Below are the code and all the weights of a small trained network. Each question names an input and a target symbol and asks about switching units off, where a switched-off unit gives its printed mean instead of its output.

import numpy as np


def w(rows, s, z=0):
    codes = np.array(rows[::2]) - 128.0
    scale = np.full(codes.shape[1], s)
    scale[-1] = z or s
    return codes * scale


def norm(h):
    return h / np.sqrt((h * h).mean(-1, keepdims=True) + 1e-5)


def f(y):
    return y / 2 * (1 + np.tanh(0.7978845608 * (y + 0.044715 * y**3)))


def softmax(a):
    e = np.exp(a - a.max(-1, keepdims=True))
    return e / e.sum(-1, keepdims=True)


def log_softmax(a):
    a = a - a.max(-1, keepdims=True)
    return a - np.log(np.exp(a).sum(-1, keepdims=True))


def net(x, mask):
    ids = ['αγδεζθλμξπτφψω'.index(c) for c in x.split()]
    T = len(ids)
    res = E[ids] + P[:T]
    u = 0
    for l in range(2):
        q, k, v = (norm(res) @ M[l].T for M in (Q, K, V))
        z = softmax(np.where(np.tri(T) > 0, q @ k.T / 3**0.5, -1e9)) @ v
        res = res + np.where(mask[u], z, O[l][:, -1]) @ O[l][:, :-1]
        u += 1
        y = f(norm(res) @ A[l][:, :-1].T + A[l][:, -1])
        res = res + np.where(mask[u : u + 4], y, B[l][:, -1]) @ B[l][:, :-1]
        u += 4
    return log_softmax(norm(res)[-1] @ U[:, :-1].T + U[:, -1])


Q, K, V, O, A, B = {}, {}, {}, {}, {}, {}
E = w([
[62,116,129,109,77,150,81],'α',
[222,211,183,130,116,168,152],'γ',
[102,129,91,65,247,136,96],'δ',
[218,6,124,111,138,146,143],'ε',
[94,73,122,140,61,111,180],'ζ',
[73,124,147,99,125,186,129],'θ',
[113,113,70,78,134,163,146],'λ',
[110,147,119,109,85,139,174],'μ',
[151,80,146,137,126,166,165],'ξ',
[70,74,94,105,157,135,141],'π',
[174,164,88,120,106,135,202],'τ',
[103,85,176,148,111,111,113],'φ',
[116,99,89,124,88,132,135],'ψ',
[98,90,101,144,72,126,173],'ω',
],0.018)
P = w([
[166,132,172,137,186,123,69],'0',
[48,117,9,211,46,254,151],'1',
[100,135,135,54,26,222,105],'2',
[86,118,43,245,27,191,89],'3',
[75,71,127,69,68,148,168],'4',
[133,129,64,210,41,208,46],'5',
[110,83,137,73,76,142,156],'6',
[181,128,109,200,74,180,37],'7',
[142,83,147,53,119,143,136],'8',
[210,142,120,157,117,167,28],'9',
[162,78,163,46,97,173,169],'10',
[202,107,113,110,109,234,46],'11',
],0.0084)
Q[0] = w([
[59,139,228,69,92,2,225],'0.h1',
[165,53,221,16,71,154,180],'0.h1',
[129,119,104,47,244,138,170],'0.h1',
],0.0064)
K[0] = w([
[73,112,145,82,69,127,219],'0.h1',
[188,109,172,3,189,92,78],'0.h1',
[116,154,167,105,85,65,186],'0.h1',
],0.0059)
V[0] = w([
[104,116,255,117,124,208,120],'0.h1',
[76,208,138,253,94,32,78],'0.h1',
[39,162,149,62,64,231,46],'0.h1',
],0.0082)
O[0] = w([
[167,45,130,215,140,179,235,213],'0.h1',
[134,57,231,18,207,135,254,54],'0.h1',
[97,172,97,219,247,211,118,254],'0.h1',
],0.0091,0.012)
A[0] = w([
[119,100,92,164,109,186,134,211],'0.n1',
[135,120,131,117,135,252,183,254],'0.n2',
[125,153,121,179,157,142,87,168],'0.n3',
[162,124,145,189,65,120,71,100],'0.n4',
],0.011,0.0036)
B[0] = w([
[208,110,178,133,122,96,131,248],'0.n1',
[86,156,140,157,162,9,71,253],'0.n2',
[156,122,31,88,75,42,148,210],'0.n3',
[79,106,81,72,208,183,111,157],'0.n4',
],0.011,0.016)
Q[1] = w([
[50,29,92,244,106,169,1],'1.h1',
[222,124,16,151,169,76,92],'1.h1',
[197,110,180,99,165,170,102],'1.h1',
],0.009)
K[1] = w([
[255,175,81,56,165,98,206],'1.h1',
[143,126,144,52,141,152,172],'1.h1',
[58,189,196,91,99,172,153],'1.h1',
],0.0079)
V[1] = w([
[126,6,126,159,166,159,84],'1.h1',
[39,107,130,70,99,111,161],'1.h1',
[192,120,147,144,52,145,173],'1.h1',
],0.014)
O[1] = w([
[129,90,148,145,131,173,22,160],'1.h1',
[34,99,148,142,140,128,135,5],'1.h1',
[168,138,124,164,7,108,170,93],'1.h1',
],0.018,0.013)
A[1] = w([
[228,120,81,70,99,60,58,217],'1.n1',
[80,136,117,220,186,243,89,52],'1.n2',
[173,105,99,144,171,3,32,253],'1.n3',
[180,147,60,155,109,187,144,188],'1.n4',
],0.0077,0.0048)
B[1] = w([
[81,122,149,131,77,162,150,214],'1.n1',
[116,129,104,118,106,65,65,139],'1.n2',
[107,96,150,101,147,219,247,253],'1.n3',
[100,135,193,134,86,126,151,165],'1.n4',
],0.013,0.021)
U = w([
[106,181,129,191,194,105,88,226],'α',
[170,140,141,83,86,80,199,171],'γ',
[97,128,107,48,149,129,119,67],'δ',
[103,124,127,96,84,141,65,158],'ε',
[90,115,154,154,88,107,119,39],'ζ',
[214,109,30,202,155,106,130,190],'θ',
[100,174,8,103,102,162,124,16],'λ',
[153,183,172,128,120,126,180,148],'μ',
[165,76,116,116,56,140,80,43],'ξ',
[85,130,113,90,118,142,115,39],'π',
[109,149,85,95,116,52,157,254],'τ',
[115,78,250,119,153,131,131,159],'φ',
[93,128,80,53,169,129,131,127],'ψ',
[54,121,147,165,84,101,130,131],'ω',
],0.011,0.0031)

Each question gives the input, a string of symbols that net reads in full, and the target symbol t.
The units are the heads (3 rows each of Q, K, V and O) and the neurons (one row each of A and B). Each row of codes is followed by its name. A weight is (code - 128) times the scale printed after its matrix; where a second scale follows, it is the last column's (O, A, B and U).
mask holds one flag per unit, layer by layer, with each layer's heads first. A switched-off unit (its flag False) gives its mean, the last column of its rows in O or B, instead of its output. The means were averaged over made-up inputs and are rounded, as every weight is.
A unit's drop is (log p(t) with every unit on - log p(t) with that unit switched off) / (log p(t) with every unit on - log p(t) with every unit switched off).
The circuit of an input: a set's keep is (log p(t) with only the set's units on - log p(t) with every unit switched off) / (log p(t) with every unit on - log p(t) with every unit switched off). Starting from all 10 units, units are removed one at a time, each time the one whose removal leaves the highest keep (on an exact tie, the one counted first), for as long as the keep stays at least 0.8.
circuit, biggest first: the units of the circuit, biggest drop first
unit that matters most: the unit with the biggest drop
top k neurons: the k neurons with the biggest drops, biggest first
top k neurons in layer l: the k neurons of layer l with the biggest drops, biggest first
input λ α α θ φ λ π α θ ζ ψ, target λ: unit that matters most -> 0.h1
input ε λ θ, target ε: circuit, biggest first -> [0.h1; 0.n4; 1.h1]
input γ ψ ζ φ, target γ: circuit, biggest first -> [1.h1; 0.h1]
input ω λ φ ξ, target ω: top 2 neurons -> [0.n2; 0.n1]
input γ φ λ φ γ θ γ ψ, target γ: circuit, biggest first -> [1.h1; 0.h1]
input φ γ θ ξ, target φ: circuit, biggest first -> [0.h1; 0.n3]
input φ θ ω ω φ ζ α θ, target φ: circuit, biggest first -> [0.h1; 1.h1]
input γ θ φ μ ω ω, target γ: circuit, biggest first -> [1.h1; 0.h1]
input λ λ γ, target λ: circuit, biggest first -> [0.h1; 0.n4]
input θ μ ω, target θ: circuit, biggest first -> [0.h1; 1.n1]
input ω α ω θ φ θ, target ω: circuit, biggest first -> [0.n2; 1.h1; 0.h1]
input θ θ γ, target θ: circuit, biggest first -> [0.h1; 1.h1]
input θ θ φ, target θ: circuit, biggest first -> [0.h1; 1.n1]
input φ ψ γ ω θ ψ φ δ, target ψ: top 2 neurons -> [0.n1; 0.n2]
input α θ φ θ φ φ θ, target α: circuit, biggest first -> [0.h1; 1.h1; 0.n2]
input θ θ ψ θ γ ω ε π ω, target ξ: circuit, biggest first -> [0.h1; 1.h1; 0.n2]
input λ θ θ α θ θ θ θ θ, target θ: top neuron -> [0.n2]
input δ θ ζ, target ψ: top 2 neurons in layer 0 -> [0.n1; 0.n3]
input ω λ θ θ ω θ λ λ λ λ δ λ, target λ: top 2 neurons -> [0.n1; 0.n3]
input φ ε φ ε ψ, target ξ: top neuron -> [0.n3]
input ω π ψ θ ψ, target ω: top 4 neurons -> [0.n2; 0.n1; 0.n3; 1.n3]
input α θ γ, target α: top 2 neurons -> [0.n2; 0.n1]
input ε θ θ μ π ζ μ φ θ ξ, target ξ: top 2 neurons in layer 0 -> [0.n2; 0.n4]
input φ γ π φ θ θ ω ω γ ω ω γ, target φ: top 2 neurons in layer 0 -> [0.n2; 0.n3]
input φ θ θ, target φ: top 2 neurons -> [0.n4; 0.n2]
input φ θ ψ φ, target φ: top 2 neurons in layer 0 -> [0.n2; 0.n4]
